Below are the code and all the weights of a small trained network. Each question names an input and a class and asks about switching units off, where a switched-off unit gives its printed mean instead of its output.

import numpy as np


def w(rows, s, z=0):
    codes = np.array(rows[::2]) - 128.0
    scale = np.full(codes.shape[1], s)
    scale[-1] = z or s
    return codes * scale


def f(y):
    return y / 2 * (1 + np.tanh(0.7978845608 * (y + 0.044715 * y**3)))


def log_softmax(a):
    a = a - a.max(-1, keepdims=True)
    return a - np.log(np.exp(a).sum(-1, keepdims=True))


def net(x, mask):
    res = np.array(x, float).reshape(1, 5) / 4 @ E
    y = f(res @ A[0][:, :-1].T + A[0][:, -1])
    res = res + np.where(mask, y, B[0][:, -1]) @ B[0][:, :-1]
    return log_softmax(res[-1] @ U[:, :-1].T + U[:, -1])


A, B = {}, {}
E = w([
[136,149,95,137,132,151,124],'x0',
[67,70,186,193,174,215,71],'x1',
[72,82,47,71,89,207,109],'x2',
[91,167,164,255,178,122,46],'x3',
[65,88,65,168,90,83,199],'x4',
],0.008)
A[0] = w([
[171,64,105,200,166,111,173,227],'N1',
[100,172,172,105,159,178,66,172],'N2',
[159,76,175,191,93,87,171,187],'N3',
[131,131,115,67,170,187,143,230],'N4',
[101,46,126,219,141,154,132,253],'N5',
[148,172,94,87,108,140,106,4],'N6',
[162,107,146,2,131,131,115,237],'N7',
[228,146,104,172,129,108,156,252],'N8',
[131,172,163,211,85,50,50,253],'N9',
],0.0079,0.0028)
B[0] = w([
[71,203,101,64,72,55,72,181],'N1',
[138,76,203,180,82,124,164,194],'N2',
[48,157,120,80,129,91,73,182],'N3',
[133,2,187,174,91,159,81,196],'N4',
[121,174,82,176,59,30,115,240],'N5',
[141,87,171,155,120,113,122,139],'N6',
[195,43,156,166,94,116,82,243],'N7',
[122,145,45,112,76,86,89,197],'N8',
[104,169,108,112,102,63,123,253],'N9',
],0.0088,0.0064)
U = w([
[94,176,39,93,102,253,133,12],'0',
[76,252,95,132,57,15,89,253],'1',
[158,79,182,149,48,219,109,250],'2',
[101,184,139,129,137,217,181,3],'3',
],0.0064,0.0028)

Each question gives the input, the list of numbers given to net, and the class t.
The units are the neurons (one row each of A and B). Each row of codes is followed by its name. A weight is (code - 128) times the scale printed after its matrix; where a second scale follows, it is the last column's (A, B and U).
mask holds one flag per neuron, in row order. A switched-off neuron (its flag False) gives its mean, the last column of its row in B, instead of its output. The means were averaged over made-up inputs and are rounded, as every weight is.
A unit's drop is (log p(t) with every unit on - log p(t) with that unit switched off) / (log p(t) with every unit on - log p(t) with every unit switched off).
The circuit of an input: a set's keep is (log p(t) with only the set's units on - log p(t) with every unit switched off) / (log p(t) with every unit on - log p(t) with every unit switched off). Starting from all 9 units, units are removed one at a time, each time the one whose removal leaves the highest keep (on an exact tie, the one counted first), for as long as the keep stays at least 0.8.
units of the circuit, in order: the units of the circuit, biggest drop first
k most important neurons: the k neurons with the biggest drops, biggest first
drop of u: that unit's drop, to one decimal
input [-8,-5,0,-3,-4], class 2: units of the circuit, in order	[N7; N5]
input [8,-8,6,-4,8], class 0: units of the circuit, in order	[N5; N9]
input [2,8,4,6,0], class 1: units of the circuit, in order	[N5]
input [1,0,3,-1,3], class 0: units of the circuit, in order	[N9; N2; N7; N5]
input [-8,2,-5,-4,-5], class 2: 2 most important neurons	[N5; N7]
input [-6,8,1,5,-4], class 1: 2 most important neurons	[N5; N9]
input [2,8,8,5,4], class 1: 2 most important neurons	[N5; N7]
input [7,-4,3,1,6], class 0: drop of N9	0.4
input [-6,-5,7,-2,1], class 2: drop of N7	0.1
input [8,-2,-3,-1,-7], class 2: drop of N5	0.2
